Here is a tiny trained network, its code and every weight. The questions are about switching its units off for an input and a class, where a switched-off unit gives its printed mean instead of its output.

import numpy as np


def w(rows, s, z=0):
    codes = np.array(rows[::2]) - 128.0
    scale = np.full(codes.shape[1], s)
    scale[-1] = z or s
    return codes * scale


def f(y):
    return np.maximum(y, 0)


def log_softmax(a):
    a = a - a.max(-1, keepdims=True)
    return a - np.log(np.exp(a).sum(-1, keepdims=True))


def net(x, mask):
    res = np.array(x, float).reshape(1, 4) / 4 @ E
    y = f(res @ A[0][:, :-1].T + A[0][:, -1])
    res = res + np.where(mask, y, B[0][:, -1]) @ B[0][:, :-1]
    return log_softmax(res[-1] @ U[:, :-1].T + U[:, -1])


A, B = {}, {}
E = w([
[132,108,2,67,75],'x0',
[237,232,219,39,41],'x1',
[201,34,170,137,135],'x2',
[148,220,100,62,252],'x3',
],0.0079)
A[0] = w([
[165,253,164,51,118,160],'N0',
[177,193,251,180,158,214],'N1',
[72,64,91,207,111,168],'N2',
[138,156,30,106,155,149],'N3',
[162,108,75,133,249,248],'N4',
[180,107,141,103,13,195],'N5',
[77,121,7,137,114,253],'N6',
[61,138,119,233,142,202],'N7',
[132,125,45,150,146,158],'N8',
[107,111,47,80,170,154],'N9',
[103,104,68,152,162,169],'N10',
],0.011,0.0061)
B[0] = w([
[129,203,110,32,159,247],'N0',
[147,92,229,57,179,247],'N1',
[99,25,115,150,53,213],'N2',
[129,125,89,123,184,196],'N3',
[154,80,132,188,194,240],'N4',
[183,181,129,129,1,214],'N5',
[80,105,10,83,126,241],'N6',
[43,38,149,118,59,208],'N7',
[154,52,25,94,139,185],'N8',
[153,91,68,138,176,199],'N9',
[114,109,69,145,144,195],'N10',
],0.0092,0.013)
U = w([
[100,213,61,113,66,80],'0',
[42,74,71,142,87,7],'1',
[95,106,240,113,166,170],'2',
[160,178,148,76,160,188],'3',
[137,82,190,241,182,210],'4',
[166,122,18,122,176,73],'5',
[205,95,141,143,2,183],'6',
],0.0096,0.0012)

Each question gives the input, the list of numbers given to net, and the class t.
The units are the neurons (one row each of A and B). Each row of codes is followed by its name. A weight is (code - 128) times the scale printed after its matrix; where a second scale follows, it is the last column's (A, B and U).
mask holds one flag per neuron, in row order. A switched-off neuron (its flag False) gives its mean, the last column of its row in B, instead of its output. The means were averaged over made-up inputs and are rounded, as every weight is.
A unit's drop is (log p(t) with every unit on - log p(t) with that unit switched off) / (log p(t) with every unit on - log p(t) with every unit switched off).
The circuit of an input: a set's keep is (log p(t) with only the set's units on - log p(t) with every unit switched off) / (log p(t) with every unit on - log p(t) with every unit switched off). Starting from all 11 units, units are removed one at a time, each time the one whose removal leaves the highest keep (on an exact tie, the one counted first), for as long as the keep stays at least 0.8.
circuit, biggest first: the units of the circuit, biggest drop first
unit that matters most: the unit with the biggest drop
top k neurons: the k neurons with the biggest drops, biggest first
drop of u: that unit's drop, to one decimal
input [6,2,1,-3], class 6: unit that matters most -> N5
input [-7,-6,-2,5], class 4: circuit, biggest first -> N4; N0
input [8,8,-4,4], class 0: circuit, biggest first -> N1; N5
input [-4,5,4,0], class 3: circuit, biggest first -> N0; N2
input [-3,-4,4,1], class 4: circuit, biggest first -> N6; N0
input [-3,1,-6,7], class 3: circuit, biggest first -> N0; N6
input [-1,5,7,4], class 3: top 3 neurons -> N0; N7; N2
input [1,6,7,2], class 3: top 2 neurons -> N0; N2
input [-6,-5,-8,6], class 1: top 2 neurons -> N7; N0
input [7,4,6,0], class 6: top 2 neurons -> N5; N6
input [3,4,-6,1], class 0: top 2 neurons -> N1; N4
input [-7,6,-8,-8], class 2: top 2 neurons -> N1; N6
input [-8,-2,5,1], class 2: drop of N9 -> 0.1
input [0,2,-7,5], class 3: drop of N9 -> -0.1
input [-7,-2,2,6], class 2: circuit, biggest first -> N1
input [-6,-8,2,8], class 4: drop of N0 -> 0.2
input [8,5,3,0], class 0: drop of N7 -> 0.1
